Below are the code and all the weights of a small trained network. Each question names an input and a class and asks about switching units off, where a switched-off unit gives its printed mean instead of its output.

import numpy as np


def w(rows, s, z=0):
    codes = np.array(rows[::2]) - 128.0
    scale = np.full(codes.shape[1], s)
    scale[-1] = z or s
    return codes * scale


def f(y):
    return np.maximum(y, 0)


def log_softmax(a):
    a = a - a.max(-1, keepdims=True)
    return a - np.log(np.exp(a).sum(-1, keepdims=True))


def net(x, mask):
    res = np.array(x, float).reshape(1, 4) / 4 @ E
    y = f(res @ A[0][:, :-1].T + A[0][:, -1])
    res = res + np.where(mask, y, B[0][:, -1]) @ B[0][:, :-1]
    return log_softmax(res[-1] @ U[:, :-1].T + U[:, -1])


A, B = {}, {}
E = w([
[2,230,74],'x0',
[69,67,151],'x1',
[145,227,233],'x2',
[129,128,130],'x3',
],0.0086)
A[0] = w([
[67,75,176,39],'neuron 1',
[33,138,134,30],'neuron 2',
[145,41,193,28],'neuron 3',
[76,95,168,71],'neuron 4',
[98,77,82,2],'neuron 5',
[176,86,175,104],'neuron 6',
[101,160,252,19],'neuron 7',
],0.016,0.0081)
B[0] = w([
[3,85,213,174],'neuron 1',
[204,226,76,229],'neuron 2',
[135,199,58,241],'neuron 3',
[5,127,178,168],'neuron 4',
[211,72,55,182],'neuron 5',
[115,210,128,255],'neuron 6',
[224,34,74,249],'neuron 7',
],0.014,0.0069)
U = w([
[206,1,62,66],'0',
[119,233,112,17],'1',
[83,119,206,253],'2',
[119,111,162,220],'3',
[105,95,225,119],'4',
],0.0098,0.015)

Each question gives the input, the list of numbers given to net, and the class t.
The units are the neurons (one row each of A and B). Each row of codes is followed by its name. A weight is (code - 128) times the scale printed after its matrix; where a second scale follows, it is the last column's (A, B and U).
mask holds one flag per neuron, in row order. A switched-off neuron (its flag False) gives its mean, the last column of its row in B, instead of its output. The means were averaged over made-up inputs and are rounded, as every weight is.
A unit's drop is (log p(t) with every unit on - log p(t) with that unit switched off) / (log p(t) with every unit on - log p(t) with every unit switched off).
The circuit of an input: a set's keep is (log p(t) with only the set's units on - log p(t) with every unit switched off) / (log p(t) with every unit on - log p(t) with every unit switched off). Starting from all 7 units, units are removed one at a time, each time the one whose removal leaves the highest keep (on an exact tie, the one counted first), for as long as the keep stays at least 0.8.
units of the circuit, in order: the units of the circuit, biggest drop first
k most important neurons: the k neurons with the biggest drops, biggest first
drop when u is switched off: that unit's drop, to one decimal
input [-8,2,7,8], class 1: units of the circuit, in order : neuron 3
input [-8,-5,2,1], class 1: 2 most important neurons : neuron 6; neuron 3
input [-8,-4,4,8], class 1: 2 most important neurons : neuron 6; neuron 3
input [-8,5,-3,4], class 1: 2 most important neurons : neuron 3; neuron 6
input [0,-8,-6,5], class 2: 4 most important neurons : neuron 7; neuron 5; neuron 2; neuron 3
input [-8,-2,-6,-7], class 1: 3 most important neurons : neuron 6; neuron 3; neuron 7
input [-2,-6,-4,-2], class 2: 3 most important neurons : neuron 7; neuron 5; neuron 2
input [-3,6,-1,5], class 2: units of the circuit, in order : neuron 1; neuron 7
input [-8,1,0,4], class 1: 2 most important neurons : neuron 3; neuron 6
input [-2,-8,3,-3], class 2: units of the circuit, in order : neuron 2; neuron 7
input [4,-6,4,4], class 2: units of the circuit, in order : neuron 2; neuron 3
input [-3,-4,0,2], class 2: 4 most important neurons : neuron 7; neuron 2; neuron 3; neuron 5
input [-7,4,-5,8], class 3: 2 most important neurons : neuron 2; neuron 1
input [2,8,-4,7], class 2: units of the circuit, in order : neuron 1
input [-4,-8,-4,-1], class 2: 4 most important neurons : neuron 7; neuron 5; neuron 2; neuron 3
input [5,-6,-4,-5], class 2: 2 most important neurons : neuron 7; neuron 3
input [7,-5,8,-3], class 0: 2 most important neurons : neuron 7; neuron 6
input [4,-2,8,-8], class 0: drop when neuron 7 is switched off : 0.7
input [-8,-8,4,-3], class 1: drop when neuron 6 is switched off : 0.7
input [-2,1,5,-4], class 0: drop when neuron 4 is switched off : 0.1
input [8,-7,-8,8], class 0: units of the circuit, in order : neuron 5
